Small tables with named rows and columns. After each table, cells are looked up by row and column.

bir:
cols = nonipob, vos, manuk, zazak, vumapos, kibure
dite: [68, 85, 97, 245, 105, 6]
sapupot: [95, 161, 162, 138, 134, 186]
gafolok: [93, 65, 112, 168, 124, 63]
bor: [169, 159, 137, 67, 137, 174]
dit: [205, 75, 93, 23, 134, 113]
lisor: [127, 56, 100, 100, 123, 80]
sibosu: [157, 48, 112, 132, 149, 64]
mapapu: [234, 72, 98, 16, 153, 117]
mes: [71, 139, 116, 236, 102, 61]
karitub: [60, 101, 95, 233, 92, 20]
vegane: [81, 133, 148, 117, 122, 168]
gaf: [95, 168, 157, 121, 127, 184]

manuk of mes = 116
nonipob of mes = 71
vumapos of lisor = 123
kibure of bor = 174
kibure of vegane = 168
kibure of dite = 6
vumapos of sapupot = 134
manuk of sibosu = 112
manuk of vegane = 148
vumapos of sibosu = 149
vos of sibosu = 48
kibure of gaf = 184
manuk of karitub = 95
zazak of sapupot = 138
zazak of karitub = 233
zazak of sibosu = 132
nonipob of sibosu = 157
kibure of sapupot = 186
Row with the largest kibure: sapupot

nif
cols = kop, puf, zogel, tovozav
vilug: [627, 269, 324, 314]
zotik: [740, 667, 609, 603]
tugas: [577, 490, 865, 197]
tazarip: [467, 348, 520, 289]
vesun: [294, 226, 524, 151]
gef: [244, 302, 596, 200]
mogami: [233, 381, 680, 243]
vodek: [781, 598, 478, 606]
mefeg: [397, 168, 187, 315]
som: [723, 414, 298, 513]
mov: [828, 596, 747, 392]
zetem: [757, 608, 791, 385]
vafi: [851, 592, 726, 401]

zogel of mogami: 680
zogel of vodek: 478
zogel of zotik: 609
zogel of tazarip: 520
puf of vesun: 226
zogel of mefeg: 187
zogel of mov: 747
tovozav of mogami: 243
tovozav of tazarip: 289
puf of vodek: 598
kop of mov: 828
tovozav of vafi: 401
zogel of som: 298
kop of tugas: 577
tovozav of tugas: 197
puf of som: 414
tovozav of mefeg: 315
puf of zotik: 667

Table zurevu
,tof,pimam
fab,-53.83,29.77
rulibes,-58.28,12.05
zomokig,47.76,28.38
rigulib,36.45,46.70
vom,59.90,2.49
kon,47.25,-4.59
tig,54.70,-11.62
bovasaf,42.64,-13.56
salor,-56.12,42.87
nop,84.41,-20.62
niv,35.70,38.07
susimel,32.80,47.73
laz,48.25,-19.69
zamusap,99.22,25.89

fab, pimam -> 29.77
bovasaf, tof -> 42.64
fab, tof -> -53.83
laz, tof -> 48.25
susimel, pimam -> 47.73
rigulib, tof -> 36.45
kon, tof -> 47.25
zamusap, tof -> 99.22
zamusap, pimam -> 25.89
Row with the largest pimam: susimel

petoz:
|  | fet | kuf | der | mik | bubov | labif | tam | kogubi |
|---|---|---|---|---|---|---|---|---|
| vifem | -187 | 5212 | -7017 | -7028 | 5460 | 4295 | 1090 | 9489 |
| lem | -1267 | 5492 | -5724 | -6081 | 3973 | 3025 | -1008 | 8060 |
| rel | -6644 | 8700 | -1637 | -531 | -1409 | -2112 | -6501 | 3435 |
| lalobov | -6635 | 8905 | -1559 | -508 | -2411 | -2441 | -6837 | 2569 |
| nabu | -6837 | 9434 | -1129 | -678 | -2105 | -2458 | -6576 | 2699 |
| guni | -6704 | 8951 | -1703 | -928 | -1929 | -2747 | -6844 | 2442 |
| ratof | 5073 | -4165 | 8452 | 8357 | -512 | 305 | 4379 | -4394 |
| fede | 2313 | 3093 | -5719 | -5946 | 8205 | 7156 | 3236 | 8978 |
| vavirav | 4531 | -4133 | 9239 | 9036 | -2532 | -1189 | 2908 | -6422 |
| lotok | 6568 | -525 | -2415 | -3374 | 7609 | 8034 | 8172 | 5992 |

lem, labif => 3025
vifem, fet => -187
lotok, kogubi => 5992
ratof, labif => 305
rel, der => -1637
lotok, fet => 6568
rel, kuf => 8700
vavirav, der => 9239
vifem, der => -7017
rel, bubov => -1409

